Here is a tiny trained network, its code and every weight. The questions are about switching its units off for an input and a class, where a switched-off unit gives its printed mean instead of its output.

import numpy as np


def w(rows, s, z=0):
    codes = np.array(rows[::2]) - 128.0
    scale = np.full(codes.shape[1], s)
    scale[-1] = z or s
    return codes * scale


def f(y):
    return y / 2 * (1 + np.tanh(0.7978845608 * (y + 0.044715 * y**3)))


def log_softmax(a):
    a = a - a.max(-1, keepdims=True)
    return a - np.log(np.exp(a).sum(-1, keepdims=True))


def net(x, mask):
    res = np.array(x, float).reshape(1, 4) / 4 @ E
    y = f(res @ A[0][:, :-1].T + A[0][:, -1])
    res = res + np.where(mask, y, B[0][:, -1]) @ B[0][:, :-1]
    return log_softmax(res[-1] @ U[:, :-1].T + U[:, -1])


A, B = {}, {}
E = w([
[8,117,134,86,117,140,63,163],'x0',
[169,2,152,85,84,102,184,233],'x1',
[56,128,236,76,97,188,202,14],'x2',
[167,165,96,28,171,251,127,163],'x3',
],0.011)
A[0] = w([
[174,207,65,245,202,117,63,143,119],'n1',
[115,92,79,171,90,109,103,176,92],'n2',
[166,184,111,207,97,48,136,49,79],'n3',
[121,103,217,110,65,96,168,169,201],'n4',
[180,159,133,101,171,183,107,86,2],'n5',
[26,145,146,72,153,97,151,85,95],'n6',
[60,179,158,113,140,157,124,74,65],'n7',
[192,95,120,58,189,195,215,150,211],'n8',
[241,131,162,79,162,126,174,156,179],'n9',
],0.011,0.0042)
B[0] = w([
[164,54,111,114,71,184,246,176,249],'n1',
[145,144,135,141,132,83,66,190,188],'n2',
[161,35,119,200,93,196,152,214,217],'n3',
[143,26,162,124,127,125,122,132,219],'n4',
[153,148,163,102,105,84,115,149,165],'n5',
[75,125,162,202,102,91,151,63,195],'n6',
[120,141,173,126,78,101,84,67,195],'n7',
[205,101,171,109,83,161,85,151,230],'n8',
[220,176,201,98,44,127,161,90,210],'n9',
],0.012,0.016)
U = w([
[193,192,133,37,132,175,48,112,77],'0',
[179,96,134,123,64,169,208,95,159],'1',
[123,49,86,159,113,133,119,215,123],'2',
[143,126,127,149,71,56,30,151,233],'3',
[141,99,152,98,125,101,144,72,2],'4',
[28,205,111,150,131,86,148,3,145],'5',
],0.012,0.0083)

Each question gives the input, the list of numbers given to net, and the class t.
The units are the neurons (one row each of A and B). Each row of codes is followed by its name. A weight is (code - 128) times the scale printed after its matrix; where a second scale follows, it is the last column's (A, B and U).
mask holds one flag per neuron, in row order. A switched-off neuron (its flag False) gives its mean, the last column of its row in B, instead of its output. The means were averaged over made-up inputs and are rounded, as every weight is.
A unit's drop is (log p(t) with every unit on - log p(t) with that unit switched off) / (log p(t) with every unit on - log p(t) with every unit switched off).
The circuit of an input: a set's keep is (log p(t) with only the set's units on - log p(t) with every unit switched off) / (log p(t) with every unit on - log p(t) with every unit switched off). Starting from all 9 units, units are removed one at a time, each time the one whose removal leaves the highest keep (on an exact tie, the one counted first), for as long as the keep stays at least 0.8.
units of the circuit, in order: the units of the circuit, biggest drop first
most important unit: the unit with the biggest drop
top k neurons: the k neurons with the biggest drops, biggest first
drop of u: that unit's drop, to one decimal
input [6,-8,-5,3], class 1: units of the circuit, in order => [n1]
input [6,5,8,-5], class 4: units of the circuit, in order => [n1, n3]
input [0,5,-6,2], class 3: units of the circuit, in order => [n2, n3]
input [-7,4,0,5], class 0: top 3 neurons => [n1, n3, n8]
input [2,8,-5,-6], class 3: top 3 neurons => [n1, n3, n2]
input [5,-1,6,6], class 5: units of the circuit, in order => [n6, n1, n3]
input [-2,-3,-1,6], class 0: units of the circuit, in order => [n3, n6]
input [-3,7,-2,-4], class 3: top 2 neurons => [n1, n2]
input [-4,-5,1,-7], class 2: top 2 neurons => [n3, n9]
input [-1,4,2,7], class 0: top 4 neurons => [n1, n3, n8, n6]
input [1,-4,-2,8], class 0: top 4 neurons => [n3, n6, n5, n4]
input [-1,4,-7,1], class 1: top 4 neurons => [n9, n1, n3, n4]
input [4,7,1,-4], class 2: top 3 neurons => [n4, n9, n7]
input [5,1,-1,7], class 0: most important unit => n1
input [4,7,-6,-8], class 3: top 3 neurons => [n1, n2, n3]
input [8,8,-8,-4], class 3: top 3 neurons => [n1, n2, n3]
input [-2,-3,-4,-1], class 2: top 2 neurons => [n9, n3]
input [5,-7,0,6], class 5: drop of n3 => 0.1
input [-3,2,-8,3], class 1: drop of n9 => 0.2
input [-4,-1,-1,8], class 0: most important unit => n3
input [3,5,-2,8], class 0: drop of n1 => 0.2
